Below is a small trained network, with its code and all its weights. Each question gives an input and a class and asks what happens when units are switched off, that is, made to give their printed mean instead of their output.

import numpy as np


def w(rows, s, z=0):
    codes = np.array(rows[::2]) - 128.0
    scale = np.full(codes.shape[1], s)
    scale[-1] = z or s
    return codes * scale


def f(y):
    return np.maximum(y, 0)


def log_softmax(a):
    a = a - a.max(-1, keepdims=True)
    return a - np.log(np.exp(a).sum(-1, keepdims=True))


def net(x, mask):
    res = np.array(x, float).reshape(1, 4) / 4 @ E
    y = f(res @ A[0][:, :-1].T + A[0][:, -1])
    res = res + np.where(mask, y, B[0][:, -1]) @ B[0][:, :-1]
    return log_softmax(res[-1] @ U[:, :-1].T + U[:, -1])


A, B = {}, {}
E = w([
[179,234,157,132],'x0',
[252,156,117,116],'x1',
[123,112,6,194],'x2',
[115,131,68,63],'x3',
],0.013)
A[0] = w([
[28,44,79,170,253],'n1',
[156,140,160,82,93],'n2',
[174,125,11,94,178],'n3',
[112,98,110,195,153],'n4',
[127,136,79,28,166],'n5',
[175,178,150,103,181],'n6',
[224,223,140,105,167],'n7',
[145,213,203,150,185],'n8',
[201,247,137,94,195],'n9',
[154,141,92,77,186],'n10',
[171,179,211,148,153],'n11',
[159,180,7,142,131],'n12',
[74,60,136,74,146],'n13',
[99,91,184,24,187],'n14',
],0.014,0.0064)
B[0] = w([
[186,43,118,117,255],'n1',
[108,157,119,171,154],'n2',
[150,120,44,84,209],'n3',
[191,60,109,169,176],'n4',
[97,132,95,73,178],'n5',
[109,224,136,135,177],'n6',
[48,247,117,124,211],'n7',
[84,140,228,214,186],'n8',
[74,233,101,166,215],'n9',
[68,127,107,87,168],'n10',
[116,146,164,140,182],'n11',
[144,113,46,146,210],'n12',
[164,38,152,40,186],'n13',
[72,135,220,64,193],'n14',
],0.011,0.022)
U = w([
[129,181,45,103,5],'0',
[211,43,42,180,200],'1',
[153,64,128,4,168],'2',
[124,157,181,177,165],'3',
],0.015,0.0035)

Each question gives the input, the list of numbers given to net, and the class t.
The units are the neurons (one row each of A and B). Each row of codes is followed by its name. A weight is (code - 128) times the scale printed after its matrix; where a second scale follows, it is the last column's (A, B and U).
mask holds one flag per neuron, in row order. A switched-off neuron (its flag False) gives its mean, the last column of its row in B, instead of its output. The means were averaged over made-up inputs and are rounded, as every weight is.
A unit's drop is (log p(t) with every unit on - log p(t) with that unit switched off) / (log p(t) with every unit on - log p(t) with every unit switched off).
The circuit of an input: a set's keep is (log p(t) with only the set's units on - log p(t) with every unit switched off) / (log p(t) with every unit on - log p(t) with every unit switched off). Starting from the 12 units with the biggest drops (on a tie, the unit counted first), units are removed one at a time, each time the one whose removal leaves the highest keep (on an exact tie, the one counted first), for as long as the keep stays at least 0.8.
circuit, biggest first: the units of the circuit, biggest drop first
top k neurons: the k neurons with the biggest drops, biggest first
drop when u is switched off: that unit's drop, to one decimal
input [8,2,3,-6], class 3: circuit, biggest first	n8
input [2,-2,-2,8], class 2: top 2 neurons	n7; n14
input [-6,-6,0,-8], class 1: top 3 neurons	n4; n1; n7
input [-5,6,0,-3], class 1: top 2 neurons	n14; n9
input [-8,-4,2,-5], class 1: top 2 neurons	n4; n1
input [0,1,3,4], class 1: top 4 neurons	n7; n9; n14; n6
input [-7,6,-7,-2], class 3: top 3 neurons	n1; n3; n2
input [4,-4,-4,5], class 3: drop when n10 is switched off	0.0
input [8,7,-3,-1], class 3: drop when n8 is switched off	1.7
input [4,8,0,-7], class 3: drop when n8 is switched off	0.2
